Below are the code and all the weights of a small trained network. Each question names an input and a target symbol and asks about switching units off, where a switched-off unit gives its printed mean instead of its output.

import numpy as np


def w(rows, s, z=0):
    codes = np.array(rows[::2]) - 128.0
    scale = np.full(codes.shape[1], s)
    scale[-1] = z or s
    return codes * scale


def f(y):
    return np.maximum(y, 0)


def softmax(a):
    e = np.exp(a - a.max(-1, keepdims=True))
    return e / e.sum(-1, keepdims=True)


def log_softmax(a):
    a = a - a.max(-1, keepdims=True)
    return a - np.log(np.exp(a).sum(-1, keepdims=True))


def net(x, mask):
    ids = ['βδεημφ'.index(c) for c in x.split()]
    T = len(ids)
    res = E[ids] + P[:T]
    r = res
    for j in range(2):
        rows = slice(4 * j, 4 * j + 4)
        q, k, v = (r @ M[0][rows].T for M in (Q, K, V))
        z = softmax(np.where(np.tri(T) > 0, q @ k.T / 4**0.5, -1e9)) @ v
        o = O[0][rows]
        res = res + np.where(mask[j], z, o[:, -1]) @ o[:, :-1]
    y = f(res @ A[0][:, :-1].T + A[0][:, -1])
    res = res + np.where(mask[2:10], y, B[0][:, -1]) @ B[0][:, :-1]
    return log_softmax(res[-1] @ U[:, :-1].T + U[:, -1])


Q, K, V, O, A, B = {}, {}, {}, {}, {}, {}
E = w([
[154,43,90],'β',
[103,198,75],'δ',
[127,180,127],'ε',
[175,21,146],'η',
[146,68,3],'μ',
[147,205,37],'φ',
],0.015)
P = w([
[65,127,130],'0',
[26,138,146],'1',
[108,134,162],'2',
[140,224,138],'3',
[30,100,171],'4',
[153,73,131],'5',
[199,200,154],'6',
[2,161,158],'7',
[185,69,92],'8',
[221,196,107],'9',
],0.0099)
Q[0] = w([
[15,119,135],'head 0',
[98,122,121],'head 0',
[63,128,96],'head 0',
[7,113,190],'head 0',
[255,97,86],'head 1',
[119,155,84],'head 1',
[25,64,73],'head 1',
[195,135,105],'head 1',
],0.017)
K[0] = w([
[36,137,157],'head 0',
[107,133,134],'head 0',
[77,151,159],'head 0',
[30,111,141],'head 0',
[252,142,93],'head 1',
[138,103,149],'head 1',
[110,249,156],'head 1',
[190,111,115],'head 1',
],0.02)
V[0] = w([
[45,104,189],'head 0',
[179,131,186],'head 0',
[114,48,77],'head 0',
[233,44,139],'head 0',
[121,134,221],'head 1',
[134,182,251],'head 1',
[130,120,150],'head 1',
[55,81,115],'head 1',
],0.013)
O[0] = w([
[129,11,116,64],'head 0',
[159,127,50,82],'head 0',
[55,140,187,197],'head 0',
[89,192,73,161],'head 0',
[152,46,83,35],'head 1',
[167,1,135,1],'head 1',
[139,111,100,107],'head 1',
[71,144,82,137],'head 1',
],0.013,0.0077)
A[0] = w([
[113,37,104,1],'neuron 0',
[229,175,138,146],'neuron 1',
[179,183,43,120],'neuron 2',
[201,132,63,84],'neuron 3',
[25,199,136,162],'neuron 4',
[111,2,140,194],'neuron 5',
[107,118,94,253],'neuron 6',
[132,117,214,204],'neuron 7',
],0.0092,0.0044)
B[0] = w([
[157,22,249,140],'neuron 0',
[209,115,159,154],'neuron 1',
[57,58,116,172],'neuron 2',
[172,192,219,132],'neuron 3',
[168,86,143,255],'neuron 4',
[75,234,33,158],'neuron 5',
[152,74,68,142],'neuron 6',
[165,122,75,151],'neuron 7',
],0.013,0.032)
U = w([
[57,85,182,83],'β',
[108,89,161,43],'δ',
[124,254,42,139],'ε',
[132,119,68,252],'η',
[45,203,179,145],'μ',
[188,175,98,93],'φ',
],0.0088,0.0035)

Each question gives the input, a string of symbols that net reads in full, and the target symbol t.
The units are the heads (4 rows each of Q, K, V and O) and the neurons (one row each of A and B). Each row of codes is followed by its name. A weight is (code - 128) times the scale printed after its matrix; where a second scale follows, it is the last column's (O, A, B and U).
mask holds one flag per unit, heads first, then neurons. A switched-off unit (its flag False) gives its mean, the last column of its rows in O or B, instead of its output. The means were averaged over made-up inputs and are rounded, as every weight is.
A unit's drop is (log p(t) with every unit on - log p(t) with that unit switched off) / (log p(t) with every unit on - log p(t) with every unit switched off).
The circuit of an input: a set's keep is (log p(t) with only the set's units on - log p(t) with every unit switched off) / (log p(t) with every unit on - log p(t) with every unit switched off). Starting from all 10 units, units are removed one at a time, each time the one whose removal leaves the highest keep (on an exact tie, the one counted first), for as long as the keep stays at least 0.8.
units of the circuit, in order: the units of the circuit, biggest drop first
k most important neurons: the k neurons with the biggest drops, biggest first
heads that matter: for each layer, one digit per head in row order, 1 if its drop is at least 0.15 and else 0, layers parted by /
input ε η ε μ δ φ μ δ δ, target μ: units of the circuit, in order -> head 1; neuron 5
input η η δ β η, target ε: units of the circuit, in order -> neuron 5; neuron 4; head 1; head 0
input δ η φ φ φ δ, target φ: units of the circuit, in order -> head 0; neuron 2
input β ε ε η η, target η: units of the circuit, in order -> neuron 5; head 1
input ε μ η φ η β, target φ: 2 most important neurons -> neuron 2; neuron 5
input η φ η φ, target φ: units of the circuit, in order -> head 0; neuron 1
input δ β η β μ, target ε: 3 most important neurons -> neuron 4; neuron 5; neuron 2
input φ φ η μ η φ, target μ: units of the circuit, in order -> neuron 7; head 0
input δ μ μ ε φ β, target ε: units of the circuit, in order -> neuron 5; neuron 4; head 1
input η β δ μ μ μ φ η δ, target φ: 2 most important neurons -> neuron 1; neuron 5
input η δ η, target η: units of the circuit, in order -> head 1; head 0
input μ δ φ φ μ η, target φ: 3 most important neurons -> neuron 2; neuron 5; neuron 7
input η η μ η η η ε, target η: 2 most important neurons -> neuron 2; neuron 5
input φ δ ε, target φ: units of the circuit, in order -> neuron 2; head 0
input ε ε μ η η μ η β η φ, target φ: units of the circuit, in order -> neuron 1; head 0
input ε β η β μ φ φ η μ, target φ: units of the circuit, in order -> head 1; head 0
input η η ε β μ η φ β β, target φ: 2 most important neurons -> neuron 1; neuron 5
input δ η η β η β η β δ, target η: heads that matter -> 10
input ε β φ ε η η φ φ, target η: heads that matter -> 01
input μ φ φ, target μ: 2 most important neurons -> neuron 2; neuron 6
input φ φ φ μ μ β φ β μ δ, target μ: units of the circuit, in order -> neuron 2; head 1
input μ δ φ η μ, target ε: 3 most important neurons -> neuron 5; neuron 4; neuron 2
input β η ε β η μ ε, target μ: heads that matter -> 11
input ε μ μ φ μ μ η, target μ: 3 most important neurons -> neuron 2; neuron 7; neuron 5
input φ φ φ η η ε δ, target η: units of the circuit, in order -> head 1
input η μ η δ β, target ε: 4 most important neurons -> neuron 5; neuron 4; neuron 2; neuron 7
